Each row is followed by its class.
[ 175  -45   74  -42   50  -28 -416  170  -95  -75 -214 -182    4  201
  122  283 -237  101    3   32 -324 -141  488 -362  179  -51 -345   36
  387   72  -70 -128 -330 -255  115  -74 -552 -105  -97 -230   48   -6
  572] | B
[  44 -256  299 -182 -297   36  381  -86  -85   -8 -382 -412 -333  380
  -20  132 -395   86 -374  324 -398    8  152   17 -245  321   63  -95
  253  -39 -153 -276 -142   64 -137  211  -44 -415   97  -99  244  208
 -510] | Y
[ -82  -59   23   62  215 -183   88   60   18  251  -29  -35  -21 -196
 -237  -40  -28   -8  319   39  266    1 -450  241  311  -24  -17   13
 -118 -132  115  -86  144  278  489   36  -81  255   23 -468  -29   -2
  200] | N
[ -17  -56 -240  -50 -290 -185  -56   45  380   62  285 -248   69 -259
  186 -297  233  108  -51   16  262  486  193  152 -535  -15  188   15
  142  159  222 -209   80  -37 -351  125  261 -470  155   75  150  121
  180] | N
[  77  -47  156   20   43  149   26   79 -143  168 -196 -363  110  -10
   24  107 -193   68  126  169 -160 -341  230   -5  149   64   29 -144
  260  109  292   43  -50  139 -282    7 -143  -20  -93   55  232   -2
   37] | F
[ 123 -161  113   80   33   16 -155   72 -139   65  -49  -67  217  162
  -37   41   23  143   59  -14  -33   98  -67 -199   51  -94  -89  174
  122  240  108    6 -196   28 -233  -37 -342  233   23 -156  -88 -159
  110] | F
[-134  197   85 -100  -83  201  181  124  -14  -24  162  -51   13 -142
  -13   68  238   58 -307   13 -297  432 -312   -8 -193 -107  224   61
  -48  -11    9 -230 -186  -65  210 -108  113  -73 -244 -250 -197  257
   60] | Y
[  45  -58  -17  -10   -8  -26  -96    4 -131   72    6    8   80  144
 -142   -8   66  -48  231  -28  -33   23 -139   90  183   35   92  -21
  -97  270  291  106   61  109 -348  106 -231 -135    9 -110    4   17
 -119] | Z
[ 131 -220  -60  -89 -311 -135  -90  136 -101  -73  120 -146  126 -138
   34  -48  148  183 -263   77  -78  609  -64 -350 -440  -88   10   10
 -209  110   19  -38 -231  -97  -39   66  -87 -408 -213 -310   18  -17
  141] | Y
[-117  -89  -22  159   74  -30  -56   35 -148   16  106  286   63 -316
 -233   93  -19   76   43  129  166   95 -114   91  186  -58 -216   19
  -23  167   -4   83   79  195  115  -96 -147  115   67   40  -20   44
   44] | L
[-170  195  -24  129  112 -145  212 -337   74   61  -18   91  148 -147
  -89 -142  147  119 -186 -216  -36 -169  273  -22   -5  244  144  113
  244 -293 -248  -64  320  177  -12 -275 -203  509  -63 -253  -58  109
  116] | N
[-473  364   67  128   59  178  124  111 -183  132   38 -341  132 -246
  -72  -60  -12 -172  -99  -50  -42   96 -358 -165 -214   69  -91  -92
  205    2  163   85  -97  130  204 -218  159  325 -234 -182 -163  122
  -33] | U
[ -64   72 -275   83   36   83   29  -21  -76 -148 -160  -59 -134  132
 -227  147   99   55    0   85 -156 -267 -227    6  168  271   57  -10
 -218  158  288   66  -98   20 -318  -51 -152  178 -120 -347   14  -64
  -52] | Y
[-153  -40   32   10   45  -84 -209  -26   24   43 -167  186   41  -92
   35   70  113 -137  -54 -143   91  107   31  279 -169 -161 -137   77
  108 -141  117   60  100   37  670  187   -8 -103   41 -296   65  170
  231] | Y
[ -12    3   80  108   24  128 -214   -6   58  -52   31  176    4   92
 -197   43   93  -74   29  -82  148 -123   40   38  -24 -188  106   92
 -167  193  176    8   98  -67 -399   70  -53  180   88  -49   43  -27
  -54] | B
[-164  141  -78    7 -183   -8 -217  -98  -77   34  199  -50  125  -23
  -25   64  -36   70 -258  239    5  205 -108   40 -299 -126  -12   46
 -224  109  212  237 -198   -8 -436  -12  -12 -254  -86    3  149  -76
  -33] | Y
[-150   74 -197  102  -25 -132  108   -7 -111   29 -170  -20   37 -262
   51  211 -365   86 -454  100   31  210  167  -65  -63  127 -196  -83
   29    3   68  146 -122  216 -198 -201    8   20  -57  141  325  -41
  244] | Z
[-201   47 -195   56   52 -153  306   -9  122  222   49 -106  267  -28
  -85  148   41   -8   43   84  225 -180  166  258   79  -24 -117  -51
  303 -137  166  101   -7  165  344  -84   61   34  104   19   12   50
  -19] | U
[-167 -116 -181  116  139 -201  164 -203 -137   71  -46  -38   70  106
 -256  -15   63   27   31  -90  -39  -55   76  -70   33  -63   -5  214
  180 -123  -61 -127   98   81  314   23 -201  302   44 -230  -85   52
  106] | H
[  -9 -167 -180 -256   -1    5   15  -98 -175 -314   17  280  -92 -203
  192  -45  -93   16 -272 -208 -182   45   57  -16 -287 -209   59  144
 -148  175   56  -80 -460  -16 -391 -162  -74 -213   98  208  123   41
   46] | H
[ 152 -217  203 -381  227  236   75  308   94   92  129 -150 -300 -261
  119  -98 -511  446  -55   81 -149   63 -199   -5 -294   68  469 -254
  -67 -120 -298 -569 -139  151  -40 -306  112  -28  396  183  -26  353
 -139] | F
[ 153  -35  -38  -67 -251   39 -189 -113  141 -108   54    6   52   91
  179  180    5  119 -132   10 -189  167  134  115 -163  -29 -159  -88
  188  272   37  -53 -293  100 -212  114 -115 -319   76  301  308   24
  -48] | Z
[-121 -271 -213   61 -167 -290   61 -285 -210 -153  354   -3  328    8
   75  -15   69 -229  468    4    1    4 -163  -74 -194 -244 -288  239
  209  306   97  372 -251  103 -365 -271 -417 -118  313  294  -81  182
 -410] | N
[  66    8   18  -24 -305 -279  478 -271 -149   35  -81 -201   75  300
  248  351  123  211 -312   83 -131   -1 -193 -358 -633 -191  220   62
    5  -43  -25  519   77 -115 -143 -128   91   11  -65   92  264 -134
 -165] | H
[ -23   37  -44  -33  192  112 -138 -132   -9 -169  -70  102  -33 -105
 -192   44  196   22  300  247   -3 -305  -43 -130    2  -34  -29  156
   33  115  166  -23 -108 -167  -87  -25 -280  419   21 -261  -72  -83
  143] | F
[  -9   72  203  101  140  244 -386  -68 -195 -238 -202  194    3   83
 -171  117  116 -113   98  278   85 -178 -245  -14  183  104  148  -14
 -280  183  162  344  -75   56  -94  -86  217  163 -149 -126  148  -33
  336] | Y
[-280  -57  -29   94  149   75  215  183 -215  130 -328 -103   65  199
  216   -1  -35 -494  230  303 -109  324  -82 -359 -410   88 -409   73
  241  155 -228   29 -267    5  310   48 -170  288  -85  379 -486  -19
 -297] | L
[ 124   27 -189  189    6   62 -416  138  -38   80 -141 -182  -52   36
  -16 -213   38  162  200   68  -72  -53   72  -36  -75    8   42   53
  -39   19   69  -37  271  -14  134  401  -66  -67  -62  -34  259 -117
  247] | Z
[  -2 -169 -393  -37   57    1   98  -96  110   34  224  240   76  -20
    6  163  154   85  122   32  -69 -145  135   69  -59 -130 -190 -246
    8   33   73 -104 -155  -79  140    6  158  275 -192 -177 -143   58
   18] | N
[ -34  126  -14  -19   50  134  -51  -59   54  -79   40  174 -230  -47
  109   89 -465   81 -455  164  -56  -55  128  161 -154 -116  -28  148
 -254 -102 -305  -50 -287   45   39 -401   16 -179  -49 -199  507  149
  223] | H
[ 117  -69  -45   18  314   33  241  112   25  401   89   30  249  -37
  -51 -189 -109   49  433  167  274 -492   48   -7  723  191  -78 -141
  243   15   43  118  109   93  357  -45  -81  300  -29 -316 -113 -121
 -102] | Z
[ -67   19  416  -27   57  -52  -27  -19   -8  182 -101   63   -7 -126
  -96   61  142   87  -57  198  -17  113 -102   12 -141  -89  224  121
  -53  -32 -115 -127   44   39  398   92  246  173 -162  -34  154   71
  284] | Y
[ 209   14  -64  -57 -266 -149  -45   49   57  -70 -120   10 -111  -85
  311 -133  176  162   31  -28 -305  353  322  187 -289   88   98  281
    8  137 -110  -70  -86  -65  -81  239 -147 -269   84  220 -213  -20
  326] | Z
[ 193  315 -203   -8   99  313   27  379 -104  300 -143  171  231  -28
  110 -292   86    2  348 -149   68 -417   40 -163   96  117 -476  154
    9  192  181   90   94   79 -319 -135 -117  259  -27 -122  159 -304
   60] | L
[ -80  -63  465  -94  -10  170 -122  -59  -48  144  184  -93  295  -48
  227  229  239 -107   14 -139 -144  261 -196   17 -537 -231  263 -244
 -186  185  102  100 -315  165   69    7    8   17 -364  149 -220   97
 -297] | H
[-125  254  -13   51  108  -48   44   81  163  203    5   92  151 -345
 -219  -53  -13  -34   76  219  201 -233   93  220  272  257  -61  -85
  159 -148  -15   70  222  152  177 -185 -145  147  -65   10 -127  -48
   -5] | Y
[ -32   -8 -312 -172  149  156  270  -26   47   50  203  214  112 -274
 -214  142   26 -191  -18 -151   62   33   35  197 -118 -207   42  -10
 -177 -125  163 -148  -85  141  408  -41   73   24  -96 -228 -123  141
  -60] | B
[  91  -42   50 -146   37 -308 -184    8   47  188  -16  -25  -27  456
  313 -232  -62   27  119 -310 -128 -142   63 -397  -30  263   58 -440
    8   52 -174   45  154 -241 -705 -181  -44   84    8  239 -108  -57
 -256] | Y
[ -51   42 -199   22  -92  -57  100 -215  157   17  198  -96  -27   66
  142   66  -80  204 -402   44   56  246  154   95 -343   82  288  104
 -225  -63   12   37  -34  230 -192  -70 -105 -196   42  -32  312  156
   17] | U
[ -38  229  444  -23 -326  172  192  147 -149   46   -7 -272  104  226
  -50  421  391  139  540 -198    9 -326  126  147 -227 -224 -482 -132
  168    1  333   38    0  163  899  235   68   50  105   41   11  418
 -274] | B
[-126  382 -163  143  -28   90   62   33   95  133 -115 -126 -244   54
 -175  113   77    7  149  289  -86    2 -146  184  374  104  -57  -20
   11  181  202   27 -244   16  637  374   98  407 -162  -46 -348  -85
  367] | L
[ -68  153  162  -39   36 -226  -40 -147  -25   97  -69 -223   75  238
   51 -140  256   54 -414 -252 -215  427  -51 -187   60   34  384 -304
 -507 -259 -170  -77 -360  -31  -25 -276  252   10 -332  258 -315 -102
  379] | L
[  59   93   61   -5   45   -7  136  177  -10  175  -78 -290  109  149
  -81   64 -157  -19   -3   32  -34  -55 -144  -78   71  121  255   88
  -21  -12   82   30  -32  125 -168 -238 -116  -12  -44 -130   14    9
  -23] | B
[ -46   21   65   69  -62   86 -280  -53  113  -64   41  285 -151 -288
  -69  128  246  -48  -55   34 -126   -5   47   96 -117 -148 -158   41
   34  209  -86   24  -12 -104  300  157 -147   89 -100   44 -157 -127
  301] | U
[ 276   84 -304  136 -185   94  -81  177   40   17   49 -142  132 -194
   48  208    2  233 -314 -287 -270   90  218 -408  -56  360   58  -83
 -161  250   80  211  -80  -65 -130   21 -266   85 -415 -287 -198 -281
   32] | B
[ -79  269   -7   -1  -56  317  -16   75   25 -108  219 -287  -29 -245
   62  197   63  181 -221  -47 -155  278   35 -188 -397  106   33  163
  -52  252   96 -198 -231   33 -165 -101 -135 -101  -66   30  182   85
   43] | U
[  63   -4 -308  190  -17  213  154   79  -23   54  -79   83   53 -318
  199   96  140   31  443  219 -370 -413  -28  -55  234 -239 -389   17
  215  383   57  199 -121 -228   35  149    5  240  323  480  207  -82
   37] | Y
[ -32   74  -26  133  -88 -204  217   73   55  -51 -202 -233  161 -355
  -76  122 -248   53  224   83  -24   43  177  168   83   65  -85  251
  546 -195  -72  -52   50  269  229   55 -213  152  345 -337  133  269
  248] | Z
[ -21  -71  -84   90   98   33  227  120  -65  333  152   -5  122 -140
  -87 -136 -185  120   90  208  317 -113 -188    7  261 -137 -229  -81
  -41 -123  285   52  190  167  143 -101  -71  239    1  -83  123   -1
 -150] | H
[  23  221  182   30  141  525 -299  232   -1   33 -101  221 -164  149
   15  -48  177 -238  157 -290  -51 -461    8  -14    0 -156   37  111
 -370  354  116  -38 -203  152  -28  126 -209  230 -161  143    1  -89
  -14] | L
[-107  247  -52  -47 -107   28   38 -252   10  -28  322   16  169 -112
   49  -21  137   74 -333 -174 -122  191   44 -329 -432    9  178  259
  137  198  -58   27 -138  -74 -467  -40 -269  270 -202 -157 -242 -154
 -143] | B
[ 114 -126  -50   41  -18 -124  -57    2   47  -68 -142   13  184  122
   17  -78   13  -24  219   35   38 -195  100  104  182  -63   45  118
  164   88  -87  100 -148   30  -78  -24  -21 -139  279   93  178  -20
  114] | N
[   1  301  237   79   54 -311 -160  -13  432  -42   35  361   99  167
 -578 -144  458 -177  411 -181  473  -19   -6  343   17  141  243   87
 -137 -183 -429  -80  464   24  119 -630  516  321  300  -62 -194  194
  399] | F
[  -9  152 -342 -131 -168   77  120 -100 -115   57   70  -59 -349 -132
   23 -200   -4  125 -240  -29 -273  231 -267  -87  -12   86 -170  -95
 -182  232  175 -105 -258  -53  161  201    9  -12 -253 -115 -127 -182
  190] | N
[-234  213  -41 -102   -2 -251 -121 -274   87 -201 -102   42 -118   45
 -193 -303  637  317 -166  -79 -273  -15 -214 -123 -280  218  433   20
 -353   60 -306 -155 -184 -245  -95 -206 -391   74  -12 -323 -295  -65
   33] | B
[ -41  475  303  -53 -321  147  204   66    2   45   69 -580  -63  -25
 -106  -23  266  321   50  -82 -227  139  -32 -124 -259  198  228 -124
 -119   56   80 -309 -120  182 -154   93  348  120 -137  100   40  125
  113] | H
[-291   82   15  -25  -50   33   -3   78  -39  -31  163  -60   51 -269
   71  112   62   72 -372  -48   17  525 -208  -86 -383  137   -4  279
    5  167   67    2 -187   12  247   95 -282 -239 -103 -358 -155   59
 -314] | F
[ -31  -72   16 -195 -173  -55  -90  214  104  148   70  -97   26 -208
  112   90   88  109 -190   35 -120  382 -194  -43 -387   89   62  192
  -97  138   67  -64 -101  192 -199  -16 -254 -536  173  -40   42   28
   48] | Z
[-114   71   23   59   -8 -100  -82 -267   57 -350  101 -195  175   -6
    5    8  204   90 -190 -124  -59  200   65  -48 -186 -175  368   49
   31  -74 -124  -73 -220  -23 -229 -298 -185 -172   86 -237  256  273
  181] | Z
[ -81   26  278  101  -67  -38 -236 -166  150    4  134 -154   24 -227
  -39 -157  189   83 -170 -212  215   -1   69  117 -194   -7  166  -90
   10    1  -66   15  274   81 -382 -135 -155 -276  176  -71  134  -54
   -8] | L
[-342 -132  335   41  126 -374 -128  -53 -377  131   55  185  265 -541
  162  128   20  189  -79  -58 -104   29   -9 -337 -435  308   14  349
   68  362  -97  204  105  196 -289 -223 -624   15 -354 -126  262   88
 -371] | B
[ -50   82 -222   54 -186   21  -81 -232  216 -258 -141   48  -58 -222
   56   74  316  222 -236    7 -283  414   48  265 -323  -14  158  143
 -174  284  276 -126 -422  -59 -115  -26   46   57  199   60  197  248
  378] | Z
[  43  123 -315 -137  -80  126   16   63  -86  -74  -51   48 -113  -14
   97 -149   79  -35 -200   60 -368  472 -102   29 -211   89  145  -89
  -44  425   13 -117 -378 -168 -118   41  332 -189 -277  308 -175 -103
  197] | F
[ -93  212  571   39 -112  384  234 -182 -128  195  -95 -713 -131 -111
 -123  -90 -295  199 -383  -43 -188  -71  135 -103 -386  235 -212  183
 -262 -127  197 -320 -365  166   13 -368 -192  181  -83   38  320   93
 -493] | F
[-227  362  199   64  137  151  196 -142 -329  187  -41  165   -9  480
 -244  150  -65  197 -157    5 -149 -158   54 -270 -122  109  181  149
 -283  244   -3  155 -110   21  218 -410 -190  635 -313 -424   88  393
 -130] | Z
[  97  203   35  102  -20  176  -68  139  -56 -187  -74   17   -6   45
 -198  250  206   41  129  -89   44  -96  -96   32  101 -123  -82  186
   63  188   95  -61    5  -47  112  141   86   96  -82 -129  145 -161
  239] | N
[  49  -24 -105  -84   -9 -186  245  -86   55 -273  288   85  -58  -40
   -7 -126  110 -213   96 -289  226   28  150  256  214 -223  231  349
  321 -206 -155 -136   37   53  436  148  241 -202   13 -184 -222   98
  239] | F
[  75   30  -82 -184  -36   85   58 -239 -225 -345  276  126  -93  268
  -69    2 -207 -188 -148  -21 -100  274 -194 -202  114   14 -279   54
 -534 -213 -273  -15 -322   64 -146 -596  101 -450   10 -227  298  271
   11] | H
[-119  311 -143   36 -127  104  343  139   52  168  -11 -178  125 -341
  -50  161 -353  -22  -97  120  -56  -27 -195  176  133  -74 -231 -103
  246  -93  250  168 -103   90  361  -33 -256   61   35 -315   49  153
 -297] | B
[ 161  538 -548   26 -156  -85  239  176  -47 -168   37 -243 -130   73
   34  159   81  324    1   25  -64   50   21 -239  -54   77  426  -23
 -352  102  186  116  -88  -15 -164   76  335  145 -281  301  235  -84
  478] | Y
[ -23 -224 -100 -133   41  -36  273  121 -145  136   54    1   90 -132
   55 -124  -90  -11 -200   15  -33  237 -166  -92   -7  -52  119 -180
   89   55  -22    5   38   39 -154 -177  178 -313   54  -42   51   54
   50] | U
[ 142  114  -13 -128   10  289  159  204 -108  102  199  126 -562  336
 -329   25 -198  104  104  641  278 -434  -93    7  411  225  -76    3
 -736 -153   97   91  119   62  271  -69  342  -63 -260 -123  -97  -71
   51] | F
[  -9   99 -123  128  -35  -73  199  232   -4  191    3 -281  150 -171
 -128  297  -74   43  -99   60  233   49  -56 -221   68 -125  -21   68
  170  -77  287  148   92  104  291  238   25  192 -213 -173   27 -251
  180] | F
[ -75 -131  537  383 -151  136 -544   19 -159  239 -133 -151  148 -112
  171   61  275  150   11  131 -196   64 -228  -29 -194  199  -74  -13
  -97   99   39  401  467  108  -43  302  142  -83  -82  201   89 -120
 -101] | B
[-230  -11 -248    0  127 -121   91  -22  -35   48 -203  196  107   62
  -26  -41  129  -15    3  117   -4  -26  191   81  -93  224 -350  -97
  185 -181 -140   -6   40   17  404  -84 -123   93   -5 -209 -183   67
   18] | U
[ 106   -5  103  120  268  130 -254  -97    0  -96  -33   82   31  201
 -225   34   53  102  278  216  229 -311   43  -68  190  185  238   60
 -255  -76    1   -7  271  147 -302    4 -120  315  -42 -179  207  -52
   43] | H
[  16 -281  189   15  250   90 -118 -216 -113 -356 -284  311   86  165
 -426 -182  364 -118  219  277   49 -103  137  -50  276  -78  399   23
 -469  314 -269  -90 -606  -61  -80 -249  264  293  140   52 -145  -10
  521] | H
[ 136    1   -4  -28   81   37 -158  -84   78 -170 -111  345    2   77
  -85   40   -9 -184   74  -55  -57  -20  -27  134  253  -28  201   58
  -57  -41  -80   84  -70   51   71   65  111  197   65  -25 -132   38
  228] | Z
[   9 -386 -266   20  -89 -298  -56    4  179  235   55  146  -29 -386
  -13 -595  288  326    9 -121   33   13  -11  288 -149  -31  252  231
  -70  -66   83  -62  150   85   27  -98  135  120  498   -2 -426   18
  488] | Z
[-124  -40 -243  137 -167 -310   73  172 -136 -135 -294 -242  -63  209
 -232   84  -61 -129  -41  268  177  -77  -18 -294 -358  138  381   69
 -207   58   80  381   58   46 -305   41   19  -38 -108  203  -94 -161
  -39] | N
[ -51  258   52   93  115  -14  -83   71   11  185 -226 -177  114  441
   80  242 -384 -185  -70   51  248  -26  250  162  114  103  -56 -258
 -263 -338   89  300   88   84  -67 -154  470 -154   79  476  260  -19
   37] | H
